Below is a small trained network, with its code and all its weights. Each question gives an input and a class and asks what happens when units are switched off, that is, made to give their printed mean instead of their output.

import numpy as np


def w(rows, s, z=0):
    codes = np.array(rows[::2]) - 128.0
    scale = np.full(codes.shape[1], s)
    scale[-1] = z or s
    return codes * scale


def norm(h):
    return h / np.sqrt((h * h).mean(-1, keepdims=True) + 1e-5)


def f(y):
    return np.maximum(y, 0)


def log_softmax(a):
    a = a - a.max(-1, keepdims=True)
    return a - np.log(np.exp(a).sum(-1, keepdims=True))


def net(x, mask):
    res = np.array(x, float).reshape(1, 5) / 4 @ E
    u = 0
    for l in range(4):
        y = f(norm(res) @ A[l][:, :-1].T + A[l][:, -1])
        res = res + np.where(mask[u : u + 15], y, B[l][:, -1]) @ B[l][:, :-1]
        u += 15
    return log_softmax(norm(res)[-1] @ U[:, :-1].T + U[:, -1])


A, B = {}, {}
E = w([
[167,71,199,129,192,102,150,135,104],'x0',
[2,126,148,102,192,120,94,141,135],'x1',
[93,90,113,137,104,175,144,149,54],'x2',
[137,128,78,196,207,162,140,160,147],'x3',
[92,123,99,221,139,52,126,5,65],'x4',
],0.0084)
A[0] = w([
[47,123,155,112,144,111,112,115,114,76],'0.n0',
[106,88,98,94,101,171,154,137,2,17],'0.n1',
[142,70,207,151,152,118,141,123,111,38],'0.n2',
[189,123,89,141,82,130,195,97,98,41],'0.n3',
[135,122,122,126,115,159,114,142,105,2],'0.n4',
[118,79,77,152,150,192,134,147,104,139],'0.n5',
[108,118,169,85,71,77,107,107,105,21],'0.n6',
[176,171,119,118,178,75,90,89,193,51],'0.n7',
[110,167,19,105,104,148,106,123,129,33],'0.n8',
[121,103,165,86,72,118,125,112,81,63],'0.n9',
[163,140,134,116,110,127,143,130,131,142],'0.n10',
[91,206,94,119,75,110,112,132,102,87],'0.n11',
[163,78,176,83,187,125,160,102,103,51],'0.n12',
[122,98,105,152,125,106,102,89,93,35],'0.n13',
[149,144,72,177,182,131,130,134,127,99],'0.n14',
],0.0098,0.0087)
B[0] = w([
[145,163,166,146,164,190,69,130,93,206],'0.n0',
[66,33,181,251,34,174,124,77,232,190],'0.n1',
[161,73,64,159,142,94,60,184,101,157],'0.n2',
[172,175,174,156,122,181,67,132,74,187],'0.n3',
[66,122,172,131,145,158,111,93,105,128],'0.n4',
[125,101,130,167,151,160,143,105,203,254],'0.n5',
[164,70,97,37,151,156,104,18,143,162],'0.n6',
[77,113,189,197,66,132,148,107,224,186],'0.n7',
[139,84,59,136,122,62,52,181,134,187],'0.n8',
[127,94,122,85,153,142,116,74,156,181],'0.n9',
[133,135,157,124,118,162,115,130,104,202],'0.n10',
[140,64,86,125,124,97,66,137,126,202],'0.n11',
[137,93,46,130,83,104,75,179,142,168],'0.n12',
[79,130,117,181,108,129,177,88,70,154],'0.n13',
[145,126,93,143,191,155,154,123,145,211],'0.n14',
],0.011,0.0046)
A[1] = w([
[106,182,21,133,71,117,107,136,106,100],'1.n0',
[89,148,67,160,130,45,210,106,69,33],'1.n1',
[57,226,167,102,34,1,195,188,20,4],'1.n2',
[84,147,183,144,106,65,123,110,178,74],'1.n3',
[155,39,199,141,189,57,151,144,75,111],'1.n4',
[119,79,103,97,121,82,108,120,107,115],'1.n5',
[100,115,141,227,143,67,149,28,84,116],'1.n6',
[29,141,157,158,196,132,58,170,82,112],'1.n7',
[113,94,174,102,98,178,143,203,137,86],'1.n8',
[138,76,169,102,134,67,210,135,59,38],'1.n9',
[137,65,139,134,103,58,171,142,85,106],'1.n10',
[162,207,164,102,142,21,114,102,208,95],'1.n11',
[111,154,55,137,79,106,85,141,137,100],'1.n12',
[180,40,179,176,162,47,130,187,92,95],'1.n13',
[104,127,114,171,156,9,118,43,42,88],'1.n14',
],0.009,0.015)
B[1] = w([
[148,102,96,128,126,81,95,142,111,167],'1.n0',
[107,159,155,88,163,186,150,175,138,129],'1.n1',
[145,119,82,145,8,152,110,52,253,128],'1.n2',
[92,103,162,152,114,141,162,145,145,141],'1.n3',
[101,114,79,140,106,103,72,133,125,169],'1.n4',
[137,128,116,121,157,128,112,130,156,157],'1.n5',
[112,155,81,93,64,172,180,163,122,255],'1.n6',
[130,168,157,167,121,126,87,99,95,237],'1.n7',
[123,144,131,101,97,162,156,182,160,186],'1.n8',
[129,164,74,129,116,191,103,169,150,128],'1.n9',
[128,120,113,128,156,144,93,121,123,135],'1.n10',
[58,49,173,192,65,158,139,117,170,164],'1.n11',
[130,89,112,129,130,78,100,158,147,173],'1.n12',
[121,114,74,133,95,85,53,142,143,167],'1.n13',
[107,178,83,79,96,176,159,183,127,189],'1.n14',
],0.014,0.0055)
A[2] = w([
[108,115,148,195,127,140,154,117,142,129],'2.n0',
[105,179,108,99,112,103,189,96,83,116],'2.n1',
[55,67,226,57,103,34,254,120,47,8],'2.n2',
[138,146,88,146,203,109,185,140,124,97],'2.n3',
[238,141,151,163,91,110,160,137,82,135],'2.n4',
[186,156,145,142,111,142,115,112,90,98],'2.n5',
[122,124,161,81,144,142,144,189,150,85],'2.n6',
[124,163,138,77,127,125,171,201,139,84],'2.n7',
[90,181,182,119,175,118,111,108,107,115],'2.n8',
[142,116,160,76,125,96,157,213,114,109],'2.n9',
[100,110,171,64,160,61,188,125,68,71],'2.n10',
[128,154,127,158,195,109,183,136,142,107],'2.n11',
[135,115,161,18,82,95,142,80,95,106],'2.n12',
[89,132,204,115,172,68,170,158,104,81],'2.n13',
[71,179,169,111,188,126,91,120,93,85],'2.n14',
],0.014,0.013)
B[2] = w([
[161,97,144,89,113,133,159,101,168,255],'2.n0',
[177,174,111,95,90,160,158,167,141,165],'2.n1',
[92,190,188,164,109,249,38,86,129,129],'2.n2',
[200,120,135,77,169,135,138,130,135,152],'2.n3',
[43,200,192,171,147,118,49,102,102,204],'2.n4',
[120,149,187,142,152,115,113,120,85,155],'2.n5',
[136,170,84,107,66,139,169,138,113,194],'2.n6',
[151,160,97,105,115,105,188,100,69,174],'2.n7',
[156,144,171,168,132,128,114,115,86,171],'2.n8',
[129,138,74,123,92,142,116,156,138,182],'2.n9',
[161,157,99,155,92,151,41,132,181,128],'2.n10',
[170,95,155,106,146,126,144,52,139,153],'2.n11',
[165,109,120,91,228,142,118,60,172,192],'2.n12',
[135,167,125,171,106,176,69,135,160,130],'2.n13',
[146,189,180,180,98,134,80,110,110,182],'2.n14',
],0.015,0.0053)
A[3] = w([
[120,159,111,98,107,115,194,139,98,117],'3.n0',
[64,94,134,129,221,54,212,138,116,27],'3.n1',
[34,142,200,60,241,37,226,225,34,13],'3.n2',
[143,107,103,126,109,88,75,143,129,112],'3.n3',
[20,49,204,53,205,2,226,225,14,20],'3.n4',
[134,129,114,160,201,129,173,149,135,111],'3.n5',
[61,105,131,88,166,52,191,158,48,16],'3.n6',
[31,30,227,7,243,28,228,229,22,4],'3.n7',
[128,71,110,86,215,142,166,128,94,63],'3.n8',
[110,95,118,121,154,105,133,158,81,49],'3.n9',
[106,85,148,94,118,145,142,101,110,137],'3.n10',
[129,112,89,123,108,71,97,166,126,122],'3.n11',
[163,104,95,109,157,127,107,109,136,152],'3.n12',
[100,88,159,160,99,136,156,125,144,124],'3.n13',
[91,165,177,133,140,121,114,145,79,112],'3.n14',
],0.02,0.017)
B[3] = w([
[169,174,115,105,152,130,166,180,99,210],'3.n0',
[249,40,108,99,32,34,113,125,243,128],'3.n1',
[236,244,6,18,20,209,8,254,242,128],'3.n2',
[83,107,133,145,172,81,128,154,102,243],'3.n3',
[56,251,9,23,228,43,26,247,45,128],'3.n4',
[127,104,161,54,155,125,103,52,141,156],'3.n5',
[142,198,117,94,162,42,12,184,153,128],'3.n6',
[232,252,10,245,27,12,3,13,249,128],'3.n7',
[220,145,179,173,118,200,74,134,190,154],'3.n8',
[147,148,129,137,77,138,134,131,195,128],'3.n9',
[159,100,152,103,113,136,135,122,182,201],'3.n10',
[98,89,110,168,187,74,133,160,83,248],'3.n11',
[166,130,143,101,187,111,111,126,115,254],'3.n12',
[122,103,136,128,62,125,160,181,195,236],'3.n13',
[200,168,175,171,103,126,99,135,111,201],'3.n14',
],0.019,0.0067)
U = w([
[84,87,66,141,152,72,59,185,119,143],'0',
[133,204,65,81,88,173,197,179,93,117],'1',
[80,78,168,167,69,151,147,138,205,158],'2',
[116,196,213,182,120,157,61,117,92,131],'3',
[174,100,126,58,199,151,113,57,143,139],'4',
[148,110,166,137,138,111,146,154,119,185],'5',
[63,108,222,106,138,97,253,87,35,5],'6',
[58,113,229,96,138,95,252,85,33,5],'7',
],0.02,0.018)

Each question gives the input, the list of numbers given to net, and the class t.
The units are the neurons (one row each of A and B). Each row of codes is followed by its name. A weight is (code - 128) times the scale printed after its matrix; where a second scale follows, it is the last column's (A, B and U).
mask holds one flag per neuron, layer by layer. A switched-off neuron (its flag False) gives its mean, the last column of its row in B, instead of its output. The means were averaged over made-up inputs and are rounded, as every weight is.
A unit's drop is (log p(t) with every unit on - log p(t) with that unit switched off) / (log p(t) with every unit on - log p(t) with every unit switched off).
The circuit of an input: a set's keep is (log p(t) with only the set's units on - log p(t) with every unit switched off) / (log p(t) with every unit on - log p(t) with every unit switched off). Starting from the 12 units with the biggest drops (on a tie, the unit counted first), units are removed one at a time, each time the one whose removal leaves the highest keep (on an exact tie, the one counted first), for as long as the keep stays at least 0.8.
circuit, biggest first: the units of the circuit, biggest drop first
unit that matters most: the unit with the biggest drop
top k neurons: the k neurons with the biggest drops, biggest first
top k neurons in layer l: the k neurons of layer l with the biggest drops, biggest first
input [-6,-7,-4,-4,-3], class 3: circuit, biggest first -> [2.n4]
input [7,8,-1,7,-4], class 3: circuit, biggest first -> [1.n7 2.n14]
input [5,-4,-3,-1,5], class 0: top 4 neurons -> [1.n13 0.n2 1.n4 0.n12]
input [-1,-4,-8,8,2], class 2: top 3 neurons -> [0.n7 1.n11 3.n13]
input [-8,-8,3,0,8], class 0: top 4 neurons -> [1.n0 0.n8 0.n11 1.n12]
input [0,-3,-6,7,5], class 4: circuit, biggest first -> [0.n14 3.n5]
input [2,-6,7,7,2], class 2: circuit, biggest first -> [0.n1 3.n13]
input [8,7,-1,0,-3], class 0: top 2 neurons -> [1.n13 0.n2]
input [-7,-8,3,-7,-6], class 3: top 3 neurons -> [2.n4 0.n3 0.n10]
input [0,-7,0,3,-6], class 3: top 3 neurons -> [2.n4 1.n6 1.n14]
input [-6,-4,2,-4,7], class 1: top 2 neurons -> [1.n14 1.n6]
input [-1,-4,7,-8,-5], class 4: top 2 neurons in layer 0 -> [0.n9 0.n6]
input [8,-8,-5,1,0], class 0: top 4 neurons -> [1.n13 0.n2 1.n4 0.n12]
input [8,-4,-5,-8,0], class 0: unit that matters most -> 0.n2
input [-1,-5,7,-8,-8], class 1: circuit, biggest first -> [1.n8 2.n7]
input [-6,-6,6,8,5], class 4: top 2 neurons -> [0.n14 0.n5]
input [1,-5,4,-1,1], class 3: top 2 neurons -> [0.n3 2.n4]
input [-6,1,-1,7,5], class 4: top 3 neurons -> [0.n14 2.n3 0.n5]
input [-8,-3,-6,-8,-1], class 0: top 2 neurons in layer 3 -> [3.n3 3.n11]
input [0,-1,-5,-5,-4], class 2: circuit, biggest first -> [1.n11]
input [-3,5,4,1,-2], class 3: top 2 neurons -> [0.n0 1.n7]
input [5,8,1,-8,-1], class 3: top 4 neurons -> [0.n0 2.n14 1.n7 2.n8]
input [0,8,2,7,-5], class 3: top 2 neurons -> [1.n7 2.n14]
input [0,-7,-6,1,-7], class 1: top 2 neurons in layer 1 -> [1.n7 1.n8]
input [-3,1,-3,7,7], class 1: top 2 neurons in layer 1 -> [1.n6 1.n14]
input [-4,-4,7,5,6], class 2: top 3 neurons in layer 0 -> [0.n1 0.n5 0.n3]
input [-6,-8,6,-1,-4], class 3: unit that matters most -> 0.n3
input [-3,-3,2,-6,7], class 1: top 2 neurons in layer 1 -> [1.n14 1.n6]
